Here is a tiny trained network, its code and every weight. The questions are about switching its units off for an input and a target symbol, where a switched-off unit gives its printed mean instead of its output.

import numpy as np


def w(rows, s, z=0):
    codes = np.array(rows[::2]) - 128.0
    scale = np.full(codes.shape[1], s)
    scale[-1] = z or s
    return codes * scale


def norm(h):
    return h / np.sqrt((h * h).mean(-1, keepdims=True) + 1e-5)


def f(y):
    return np.maximum(y, 0)


def softmax(a):
    e = np.exp(a - a.max(-1, keepdims=True))
    return e / e.sum(-1, keepdims=True)


def log_softmax(a):
    a = a - a.max(-1, keepdims=True)
    return a - np.log(np.exp(a).sum(-1, keepdims=True))


def net(x, mask):
    ids = ['βγδζηθω'.index(c) for c in x.split()]
    T = len(ids)
    res = E[ids] + P[:T]
    u = 0
    for l in range(3):
        q, k, v = (norm(res) @ M[l].T for M in (Q, K, V))
        z = softmax(np.where(np.tri(T) > 0, q @ k.T / 4**0.5, -1e9)) @ v
        res = res + np.where(mask[u], z, O[l][:, -1]) @ O[l][:, :-1]
        u += 1
        y = f(norm(res) @ A[l][:, :-1].T + A[l][:, -1])
        res = res + np.where(mask[u : u + 4], y, B[l][:, -1]) @ B[l][:, :-1]
        u += 4
    return log_softmax(norm(res)[-1] @ U[:, :-1].T + U[:, -1])


Q, K, V, O, A, B = {}, {}, {}, {}, {}, {}
E = w([
[185,86,77,213,197,113,32,119],'β',
[174,6,152,90,41,68,50,201],'γ',
[129,66,86,90,82,86,179,107],'δ',
[152,70,171,129,133,236,143,117],'ζ',
[176,125,206,119,147,100,197,141],'η',
[174,161,187,158,72,152,210,186],'θ',
[67,113,132,122,249,202,133,118],'ω',
],0.014)
P = w([
[147,162,114,141,92,254,73,83],'0',
[179,167,164,68,243,113,142,113],'1',
[164,152,153,88,219,102,150,116],'2',
[139,130,142,108,216,88,159,118],'3',
[131,113,150,123,187,77,142,117],'4',
[107,99,129,142,180,75,147,124],'5',
[99,91,139,158,164,54,128,111],'6',
[92,101,118,174,144,50,120,97],'7',
[91,96,121,161,142,48,131,85],'8',
],0.0093)
Q[0] = w([
[164,216,67,138,73,67,216,69],'L0H1',
[49,2,113,188,157,90,120,124],'L0H1',
[135,147,134,208,117,128,187,177],'L0H1',
[114,237,157,156,126,1,200,201],'L0H1',
],0.0074)
K[0] = w([
[143,176,106,62,133,165,216,34],'L0H1',
[47,66,124,191,84,37,115,125],'L0H1',
[112,149,189,189,130,163,216,101],'L0H1',
[114,166,57,57,71,218,254,89],'L0H1',
],0.0069)
V[0] = w([
[143,93,211,106,220,73,150,151],'L0H1',
[67,145,165,108,157,153,161,157],'L0H1',
[184,155,155,194,134,132,205,2],'L0H1',
[175,91,156,218,162,116,29,177],'L0H1',
],0.0056)
O[0] = w([
[140,70,93,141,192,106,197,130,225],'L0H1',
[132,80,164,79,137,148,107,161,80],'L0H1',
[187,131,186,103,157,103,3,121,133],'L0H1',
[159,243,56,142,187,128,183,169,255],'L0H1',
],0.0071,0.0052)
A[0] = w([
[112,143,55,164,102,182,99,198,32],'L0N1',
[76,82,86,147,248,202,163,106,43],'L0N2',
[102,169,201,135,123,64,148,254,125],'L0N3',
[174,160,122,180,70,154,135,181,5],'L0N4',
],0.0065,0.0018)
B[0] = w([
[72,50,49,76,140,156,135,124,147],'L0N1',
[31,255,146,126,120,97,160,56,254],'L0N2',
[134,151,162,72,98,68,174,129,200],'L0N3',
[110,78,129,51,186,78,173,200,145],'L0N4',
],0.0076,0.0058)
Q[1] = w([
[255,37,113,78,27,116,36,216],'L1H1',
[88,195,58,162,108,70,132,125],'L1H1',
[104,80,126,115,106,1,187,149],'L1H1',
[114,157,73,134,105,233,96,198],'L1H1',
],0.01)
K[1] = w([
[148,155,192,92,152,246,136,168],'L1H1',
[112,132,116,214,128,53,93,200],'L1H1',
[149,138,139,191,78,174,27,160],'L1H1',
[180,143,150,89,181,90,197,167],'L1H1',
],0.011)
V[1] = w([
[83,157,80,89,92,114,159,182],'L1H1',
[154,85,20,143,157,144,123,80],'L1H1',
[233,111,114,129,30,109,79,216],'L1H1',
[84,2,187,61,100,119,112,17],'L1H1',
],0.0085)
O[1] = w([
[60,84,114,83,157,229,174,69,79],'L1H1',
[195,57,204,61,217,76,110,100,220],'L1H1',
[75,156,196,113,90,66,190,74,26],'L1H1',
[49,108,114,173,208,62,144,254,2],'L1H1',
],0.0068,0.0056)
A[1] = w([
[116,106,171,139,104,76,124,169,71],'L1N1',
[219,57,102,158,132,197,93,247,3],'L1N2',
[95,122,122,71,106,88,111,140,87],'L1N3',
[177,85,105,132,171,110,101,155,113],'L1N4',
],0.012,0.0062)
B[1] = w([
[130,178,13,122,102,170,80,91,190],'L1N1',
[135,59,219,255,130,213,210,150,216],'L1N2',
[113,120,95,159,137,167,98,182,155],'L1N3',
[90,163,164,166,64,139,181,125,254],'L1N4',
],0.0094,0.0062)
Q[2] = w([
[208,208,63,226,204,178,31,164],'L2H1',
[33,252,111,178,254,189,146,92],'L2H1',
[122,137,96,130,23,93,115,202],'L2H1',
[65,96,135,203,77,20,188,191],'L2H1',
],0.0091)
K[2] = w([
[207,131,111,240,202,98,77,132],'L2H1',
[84,142,99,253,208,74,187,62],'L2H1',
[137,154,179,108,107,149,75,135],'L2H1',
[47,135,177,155,79,187,44,184],'L2H1',
],0.012)
V[2] = w([
[174,28,51,186,196,123,37,169],'L2H1',
[2,113,47,190,30,216,98,133],'L2H1',
[149,183,46,188,99,38,53,76],'L2H1',
[157,238,154,233,142,151,130,84],'L2H1',
],0.0072)
O[2] = w([
[196,129,156,148,245,93,48,148,123],'L2H1',
[86,180,142,91,197,235,129,160,77],'L2H1',
[210,163,105,170,94,191,90,103,159],'L2H1',
[106,173,127,239,126,134,133,108,254],'L2H1',
],0.012,0.0075)
A[2] = w([
[91,203,79,154,209,190,117,173,167],'L2N1',
[71,83,162,40,117,175,158,112,162],'L2N2',
[244,236,53,207,95,165,126,28,2],'L2N3',
[56,144,91,129,145,75,163,190,50],'L2N4',
],0.011,0.0059)
B[2] = w([
[150,67,138,66,50,179,67,102,184],'L2N1',
[190,178,54,183,172,131,163,151,153],'L2N2',
[167,138,126,247,185,30,61,180,250],'L2N3',
[81,123,209,145,86,53,84,140,152],'L2N4',
],0.014,0.017)
U = w([
[146,180,53,159,157,104,55,120,179],'β',
[53,200,71,96,93,161,162,81,207],'γ',
[1,86,166,83,120,71,58,149,13],'δ',
[106,25,170,153,143,196,153,146,4],'ζ',
[157,41,118,59,64,105,125,50,103],'η',
[111,116,61,27,216,124,142,173,161],'θ',
[115,129,98,31,107,207,19,96,246],'ω',
],0.0061,0.0019)

Each question gives the input, a string of symbols that net reads in full, and the target symbol t.
The units are the heads (4 rows each of Q, K, V and O) and the neurons (one row each of A and B). Each row of codes is followed by its name. A weight is (code - 128) times the scale printed after its matrix; where a second scale follows, it is the last column's (O, A, B and U).
mask holds one flag per unit, layer by layer, with each layer's heads first. A switched-off unit (its flag False) gives its mean, the last column of its rows in O or B, instead of its output. The means were averaged over made-up inputs and are rounded, as every weight is.
A unit's drop is (log p(t) with every unit on - log p(t) with that unit switched off) / (log p(t) with every unit on - log p(t) with every unit switched off).
The circuit of an input: a set's keep is (log p(t) with only the set's units on - log p(t) with every unit switched off) / (log p(t) with every unit on - log p(t) with every unit switched off). Starting from the 12 units with the biggest drops (on a tie, the unit counted first), units are removed one at a time, each time the one whose removal leaves the highest keep (on an exact tie, the one counted first), for as long as the keep stays at least 0.8.
circuit, biggest first: the units of the circuit, biggest drop first
unit that matters most: the unit with the biggest drop
top k neurons: the k neurons with the biggest drops, biggest first
top k neurons in layer l: the k neurons of layer l with the biggest drops, biggest first
drop when u is switched off: that unit's drop, to one decimal
input ω β ω θ β η β β θ, target ζ: circuit, biggest first -> L1H1, L0N2, L0H1, L1N2
input θ γ ω ω η ζ δ, target γ: circuit, biggest first -> L2H1, L2N3
input θ β ζ δ β θ γ, target γ: circuit, biggest first -> L0H1, L1H1, L2H1
input θ β β γ β β θ η η, target γ: top 2 neurons -> L0N2, L2N3
input η η ω, target ω: circuit, biggest first -> L1H1, L2N1, L2N3, L0H1
input η ζ ζ, target ζ: circuit, biggest first -> L1H1, L0H1, L1N2, L2N3
input β δ ζ β ζ ζ γ ζ, target γ: circuit, biggest first -> L1H1, L2H1, L2N3
input η γ ω β γ δ ζ, target δ: top 2 neurons -> L2N4, L0N3
input θ γ ω ζ β γ, target γ: circuit, biggest first -> L1H1, L0H1, L2H1
input θ ζ θ β η δ, target γ: circuit, biggest first -> L1H1, L2H1, L0H1
input ω β γ, target ζ: unit that matters most -> L1N2
input β θ η, target η: circuit, biggest first -> L2H1, L2N3, L0H1
input θ δ γ β γ η δ ζ, target δ: top 2 neurons -> L2N4, L0N2
input θ β η θ θ, target γ: circuit, biggest first -> L1H1, L2H1, L0H1
input ζ θ ω γ β η, target δ: unit that matters most -> L0H1
input δ δ ω β η η β δ θ, target ω: top 3 neurons -> L1N1, L2N1, L2N3
input δ γ δ η δ γ η ω η, target ω: top 2 neurons -> L1N1, L2N1
input γ ω ζ ζ ζ β ω η θ, target θ: top 2 neurons in layer 2 -> L2N2, L2N3
input β γ γ γ ζ γ η γ ω, target γ: top 2 neurons in layer 2 -> L2N3, L2N2
input δ ζ θ, target ω: top 2 neurons in layer 2 -> L2N1, L2N3
input ω θ θ θ δ η δ, target ζ: unit that matters most -> L1H1
input δ β η γ, target ω: top 2 neurons -> L2N1, L1N1
input ω η β ζ ζ β η, target ζ: top 3 neurons -> L0N2, L1N2, L2N3
input β θ θ ω θ, target η: drop when L2N4 is switched off -> 0.0
input θ δ ζ ζ ζ ω ω, target δ: drop when L0H1 is switched off -> 0.9
input δ ω β η ω β ω δ, target ω: drop when L1H1 is switched off -> 0.8
input β β β δ, target η: drop when L2N4 is switched off -> 0.0
input ω γ ζ ω β δ, target ζ: unit that matters most -> L0H1
